Below are the code and all the weights of a small trained network. Each question names an input and a target symbol and asks about switching units off, where a switched-off unit gives its printed mean instead of its output.

import numpy as np


def w(rows, s, z=0):
    codes = np.array(rows[::2]) - 128.0
    scale = np.full(codes.shape[1], s)
    scale[-1] = z or s
    return codes * scale


def f(y):
    return np.maximum(y, 0)


def softmax(a):
    e = np.exp(a - a.max(-1, keepdims=True))
    return e / e.sum(-1, keepdims=True)


def log_softmax(a):
    a = a - a.max(-1, keepdims=True)
    return a - np.log(np.exp(a).sum(-1, keepdims=True))


def net(x, mask):
    ids = ['αβγδεζημπσφψω'.index(c) for c in x.split()]
    T = len(ids)
    res = E[ids] + P[:T]
    u = 0
    for l in range(2):
        q, k, v = (res @ M[l].T for M in (Q, K, V))
        z = softmax(np.where(np.tri(T) > 0, q @ k.T / 2**0.5, -1e9)) @ v
        res = res + np.where(mask[u], z, O[l][:, -1]) @ O[l][:, :-1]
        u += 1
        y = f(res @ A[l][:, :-1].T + A[l][:, -1])
        res = res + np.where(mask[u : u + 4], y, B[l][:, -1]) @ B[l][:, :-1]
        u += 4
    return log_softmax(res[-1] @ U[:, :-1].T + U[:, -1])


Q, K, V, O, A, B = {}, {}, {}, {}, {}, {}
E = w([
[126,97,33,44,182],'α',
[168,171,125,127,229],'β',
[184,105,147,109,183],'γ',
[29,205,98,200,9],'δ',
[82,115,50,123,119],'ε',
[66,99,120,174,32],'ζ',
[135,114,84,127,140],'η',
[136,204,204,153,61],'μ',
[189,109,225,59,27],'π',
[145,184,77,80,232],'σ',
[153,72,147,115,118],'φ',
[155,91,94,158,92],'ψ',
[108,103,180,238,42],'ω',
],0.016)
P = w([
[143,2,141,158,248],'0',
[234,23,144,134,83],'1',
[235,51,153,130,95],'2',
[187,64,143,117,115],'3',
[143,65,140,113,140],'4',
[138,94,138,145,127],'5',
[92,97,124,161,131],'6',
[71,120,124,155,144],'7',
],0.0075)
Q[0] = w([
[175,224,94,2,123],'0.h1',
[150,89,157,78,153],'0.h1',
],0.0081)
K[0] = w([
[179,206,77,1,159],'0.h1',
[115,17,103,60,146],'0.h1',
],0.0039)
V[0] = w([
[119,122,80,200,118],'0.h1',
[174,18,253,165,105],'0.h1',
],0.0045)
O[0] = w([
[62,35,119,56,191,147],'0.h1',
[133,93,116,193,3,255],'0.h1',
],0.013,0.0047)
A[0] = w([
[210,128,134,116,174,183],'0.n1',
[114,134,251,135,90,218],'0.n2',
[117,105,53,97,183,249],'0.n3',
[60,131,97,129,52,15],'0.n4',
],0.011,0.0022)
B[0] = w([
[87,120,110,59,199,147],'0.n1',
[2,120,164,148,181,250],'0.n2',
[156,126,164,51,37,151],'0.n3',
[150,192,136,141,117,218],'0.n4',
],0.012,0.013)
Q[1] = w([
[55,92,2,96,159],'1.h1',
[215,205,135,212,127],'1.h1',
],0.0064)
K[1] = w([
[127,2,204,190,243],'1.h1',
[121,35,96,184,143],'1.h1',
],0.0062)
V[1] = w([
[157,190,198,116,106],'1.h1',
[1,81,82,107,166],'1.h1',
],0.0088)
O[1] = w([
[115,180,123,88,134,182],'1.h1',
[123,54,205,62,254,254],'1.h1',
],0.0092,0.008)
A[1] = w([
[56,170,134,246,192,20],'1.n1',
[127,254,111,179,100,241],'1.n2',
[89,28,99,95,188,253],'1.n3',
[68,168,103,38,72,140],'1.n4',
],0.0067,0.0032)
B[1] = w([
[208,38,78,147,211,251],'1.n1',
[137,142,165,64,113,183],'1.n2',
[195,122,177,254,27,206],'1.n3',
[81,125,115,124,54,168],'1.n4',
],0.0091,0.013)
U = w([
[210,169,173,172,104,5],'α',
[137,72,112,2,210,146],'β',
[110,88,68,188,119,57],'γ',
[94,217,150,146,99,162],'δ',
[64,128,198,103,116,14],'ε',
[118,157,150,145,123,206],'ζ',
[247,169,146,116,188,154],'η',
[146,67,131,67,101,34],'μ',
[179,149,197,163,67,255],'π',
[176,125,72,170,87,132],'σ',
[185,123,117,137,102,95],'φ',
[135,106,93,117,95,101],'ψ',
[147,211,226,171,176,61],'ω',
],0.0077,0.007)

Each question gives the input, a string of symbols that net reads in full, and the target symbol t.
The units are the heads (2 rows each of Q, K, V and O) and the neurons (one row each of A and B). Each row of codes is followed by its name. A weight is (code - 128) times the scale printed after its matrix; where a second scale follows, it is the last column's (O, A, B and U).
mask holds one flag per unit, layer by layer, with each layer's heads first. A switched-off unit (its flag False) gives its mean, the last column of its rows in O or B, instead of its output. The means were averaged over made-up inputs and are rounded, as every weight is.
A unit's drop is (log p(t) with every unit on - log p(t) with that unit switched off) / (log p(t) with every unit on - log p(t) with every unit switched off).
The circuit of an input: a set's keep is (log p(t) with only the set's units on - log p(t) with every unit switched off) / (log p(t) with every unit on - log p(t) with every unit switched off). Starting from all 10 units, units are removed one at a time, each time the one whose removal leaves the highest keep (on an exact tie, the one counted first), for as long as the keep stays at least 0.8.
units of the circuit, in order: the units of the circuit, biggest drop first
most important unit: the unit with the biggest drop
k most important neurons: the k neurons with the biggest drops, biggest first
top k neurons in layer l: the k neurons of layer l with the biggest drops, biggest first
drop when u is switched off: that unit's drop, to one decimal
input μ δ γ μ φ, target π: most important unit -> 1.n3
input β ω δ μ δ α α, target μ: 2 most important neurons -> (0.n3; 0.n2)
input φ μ μ μ ω ω β, target π: top 3 neurons in layer 0 -> (0.n2; 0.n4; 0.n3)
input ψ δ μ η, target π: units of the circuit, in order -> (1.n1; 1.n3)
input μ μ δ, target δ: top 2 neurons in layer 1 -> (1.n3; 1.n4)
input μ μ μ, target ω: 2 most important neurons -> (0.n2; 0.n3)
input δ μ μ α, target π: top 2 neurons in layer 1 -> (1.n3; 1.n1)
input δ π β φ μ β μ ω, target γ: 3 most important neurons -> (1.n1; 0.n2; 0.n3)
input ζ μ β ω φ ζ π γ, target π: 3 most important neurons -> (1.n3; 1.n1; 0.n4)
input μ α ψ ε, target π: 2 most important neurons -> (1.n1; 0.n4)
input δ α μ ω, target γ: 4 most important neurons -> (0.n2; 0.n3; 1.n1; 1.n2)
input δ δ μ ψ β, target π: 4 most important neurons -> (1.n3; 1.n1; 0.n4; 0.n1)
input ω ω γ φ, target π: 2 most important neurons -> (1.n1; 1.n3)
input δ δ α, target π: drop when 0.h1 is switched off -> 0.1
input ω δ ω π, target ε: drop when 0.n2 is switched off -> 0.7
input μ μ φ δ π, target ε: drop when 1.n3 is switched off -> 0.4
